Here is a tiny trained network, its code and every weight. The questions are about switching its units off for an input and a class, where a switched-off unit gives its printed mean instead of its output.

import numpy as np


def w(rows, s, z=0):
    codes = np.array(rows[::2]) - 128.0
    scale = np.full(codes.shape[1], s)
    scale[-1] = z or s
    return codes * scale


def f(y):
    return np.maximum(y, 0)


def log_softmax(a):
    a = a - a.max(-1, keepdims=True)
    return a - np.log(np.exp(a).sum(-1, keepdims=True))


def net(x, mask):
    res = np.array(x, float).reshape(1, 2) / 4 @ E
    y = f(res @ A[0][:, :-1].T + A[0][:, -1])
    res = res + np.where(mask, y, B[0][:, -1]) @ B[0][:, :-1]
    return log_softmax(res[-1] @ U[:, :-1].T + U[:, -1])


A, B = {}, {}
E = w([
[244,210,86,109,249,126,93,100,172,44],'x0',
[84,193,89,11,117,96,70,156,115,165],'x1',
],0.014)
A[0] = w([
[203,190,80,171,235,136,42,127,169,42,93],'neuron 1',
[118,70,134,150,63,166,73,125,106,139,74],'neuron 2',
[99,98,201,138,112,194,172,163,101,130,74],'neuron 3',
[50,108,189,131,131,150,161,200,100,176,78],'neuron 4',
[144,104,111,71,78,61,75,119,89,80,222],'neuron 5',
[69,164,167,141,106,128,177,179,65,182,89],'neuron 6',
[125,120,90,137,123,157,172,118,157,134,248],'neuron 7',
[169,160,86,127,177,69,122,113,172,57,71],'neuron 8',
[67,73,190,98,15,136,179,138,105,162,186],'neuron 9',
[154,112,146,206,127,233,229,97,174,115,51],'neuron 10',
[111,65,200,184,166,247,112,83,163,133,147],'neuron 11',
[62,183,80,62,132,62,69,170,150,202,54],'neuron 12',
[98,150,112,42,130,3,63,217,60,196,85],'neuron 13',
[137,53,253,216,155,216,178,63,178,116,81],'neuron 14',
[47,78,183,140,44,142,148,215,49,205,102],'neuron 15',
[107,122,167,138,136,111,204,97,150,81,227],'neuron 16',
],0.0079,0.011)
B[0] = w([
[153,135,177,78,112,176,147,86,139,73,244],'neuron 1',
[139,134,178,55,112,160,176,114,99,111,162],'neuron 2',
[125,93,154,84,131,162,156,106,96,100,169],'neuron 3',
[166,100,184,107,118,149,148,89,123,85,183],'neuron 4',
[110,170,97,157,160,101,103,170,245,178,185],'neuron 5',
[160,81,141,73,112,160,156,85,155,105,177],'neuron 6',
[183,233,81,204,92,95,29,109,241,223,200],'neuron 7',
[149,106,182,76,140,189,209,89,100,95,186],'neuron 8',
[177,175,150,130,95,107,101,84,161,88,252],'neuron 9',
[99,28,98,105,180,119,224,183,35,121,187],'neuron 10',
[78,103,107,141,179,91,144,158,156,155,196],'neuron 11',
[50,49,95,156,214,83,217,162,62,60,180],'neuron 12',
[92,106,90,128,166,59,197,172,72,117,195],'neuron 13',
[80,27,52,143,185,100,192,136,99,101,217],'neuron 14',
[131,154,160,140,86,133,149,105,143,67,246],'neuron 15',
[147,171,90,186,140,67,112,137,232,172,198],'neuron 16',
],0.011,0.019)
U = w([
[170,142,255,98,84,184,144,2,124,70,89],'0',
[81,73,54,148,150,80,175,209,77,120,60],'1',
[163,230,82,194,91,79,46,119,231,196,255],'2',
[135,122,172,144,96,159,106,132,66,150,98],'3',
],0.011,0.0059)

Each question gives the input, the list of numbers given to net, and the class t.
The units are the neurons (one row each of A and B). Each row of codes is followed by its name. A weight is (code - 128) times the scale printed after its matrix; where a second scale follows, it is the last column's (A, B and U).
mask holds one flag per neuron, in row order. A switched-off neuron (its flag False) gives its mean, the last column of its row in B, instead of its output. The means were averaged over made-up inputs and are rounded, as every weight is.
A unit's drop is (log p(t) with every unit on - log p(t) with that unit switched off) / (log p(t) with every unit on - log p(t) with every unit switched off).
unit that matters most: the unit with the biggest drop
k most important neurons: the k neurons with the biggest drops, biggest first
drop of u: that unit's drop, to one decimal
input [5,-6], class 1: 3 most important neurons	[neuron 14; neuron 10; neuron 9]
input [-3,2], class 2: unit that matters most	neuron 1
input [1,-3], class 2: 2 most important neurons	[neuron 12; neuron 13]
input [5,6], class 1: 4 most important neurons	[neuron 12; neuron 9; neuron 13; neuron 15]
input [-7,7], class 0: 4 most important neurons	[neuron 9; neuron 15; neuron 4; neuron 14]
input [-7,6], class 0: 2 most important neurons	[neuron 9; neuron 15]
input [2,-3], class 2: 2 most important neurons	[neuron 12; neuron 13]
input [-3,-1], class 2: 2 most important neurons	[neuron 1; neuron 8]
input [-6,-8], class 1: 3 most important neurons	[neuron 14; neuron 10; neuron 11]
input [-1,-4], class 1: 3 most important neurons	[neuron 14; neuron 10; neuron 5]
input [3,1], class 2: drop of neuron 4	0.1
input [6,-7], class 1: drop of neuron 9	0.4
input [-2,-3], class 2: drop of neuron 12	0.2
input [1,5], class 1: unit that matters most	neuron 12
